Below are the code and all the weights of a small trained network. Each question names an input and a class and asks about switching units off, where a switched-off unit gives its printed mean instead of its output.

import numpy as np


def w(rows, s, z=0):
    codes = np.array(rows[::2]) - 128.0
    scale = np.full(codes.shape[1], s)
    scale[-1] = z or s
    return codes * scale


def f(y):
    return np.maximum(y, 0)


def log_softmax(a):
    a = a - a.max(-1, keepdims=True)
    return a - np.log(np.exp(a).sum(-1, keepdims=True))


def net(x, mask):
    res = np.array(x, float).reshape(1, 2) / 4 @ E
    y = f(res @ A[0][:, :-1].T + A[0][:, -1])
    res = res + np.where(mask, y, B[0][:, -1]) @ B[0][:, :-1]
    return log_softmax(res[-1] @ U[:, :-1].T + U[:, -1])


A, B = {}, {}
E = w([
[124,211,113,241,173,201,75,117],'x0',
[45,7,171,118,115,212,33,170],'x1',
],0.014)
A[0] = w([
[110,59,212,80,143,105,113,144,225],'n1',
[86,64,141,135,126,133,69,181,241],'n2',
[145,146,131,138,144,82,251,92,114],'n3',
[190,189,100,158,140,105,213,91,253],'n4',
[146,156,94,102,106,58,171,123,212],'n5',
[181,152,92,167,155,197,56,131,151],'n6',
[57,141,153,191,173,194,92,106,63],'n7',
],0.013,0.0039)
B[0] = w([
[133,140,60,72,92,103,126,203,217],'n1',
[113,79,205,57,75,94,92,180,225],'n2',
[77,207,134,92,159,107,170,94,219],'n3',
[78,169,62,162,151,93,82,61,253],'n4',
[177,172,114,87,139,71,198,84,212],'n5',
[78,135,194,224,146,75,65,169,201],'n6',
[129,76,252,169,151,119,76,174,206],'n7',
],0.013,0.022)
U = w([
[196,139,57,121,85,158,113,111,67],'0',
[180,77,84,167,92,179,188,75,3],'1',
[142,77,59,48,36,114,138,199,251],'2',
[177,75,49,144,83,189,142,47,3],'3',
[121,148,112,171,204,129,82,109,217],'4',
[148,169,69,92,171,83,194,1,247],'5',
[169,98,54,115,163,200,195,145,3],'6',
[129,52,192,142,103,153,111,126,36],'7',
],0.011,0.0039)

Each question gives the input, the list of numbers given to net, and the class t.
The units are the neurons (one row each of A and B). Each row of codes is followed by its name. A weight is (code - 128) times the scale printed after its matrix; where a second scale follows, it is the last column's (A, B and U).
mask holds one flag per neuron, in row order. A switched-off neuron (its flag False) gives its mean, the last column of its row in B, instead of its output. The means were averaged over made-up inputs and are rounded, as every weight is.
A unit's drop is (log p(t) with every unit on - log p(t) with that unit switched off) / (log p(t) with every unit on - log p(t) with every unit switched off).
The circuit of an input: a set's keep is (log p(t) with only the set's units on - log p(t) with every unit switched off) / (log p(t) with every unit on - log p(t) with every unit switched off). Starting from all 7 units, units are removed one at a time, each time the one whose removal leaves the highest keep (on an exact tie, the one counted first), for as long as the keep stays at least 0.8.
units of the circuit, in order: the units of the circuit, biggest drop first
top k neurons: the k neurons with the biggest drops, biggest first
drop when u is switched off: that unit's drop, to one decimal
input [2,8], class 7: units of the circuit, in order -> [n7]
input [8,1], class 7: top 3 neurons -> [n7 n4 n3]
input [0,5], class 2: top 2 neurons -> [n1 n6]
input [5,1], class 7: top 2 neurons -> [n4 n7]
input [0,4], class 2: top 2 neurons -> [n1 n6]
input [1,5], class 7: top 2 neurons -> [n7 n5]
input [-6,-1], class 5: top 2 neurons -> [n2 n5]
input [-1,6], class 2: drop when n1 is switched off -> 0.4
input [0,3], class 2: drop when n6 is switched off -> 0.2
input [0,1], class 2: drop when n7 is switched off -> 0.6
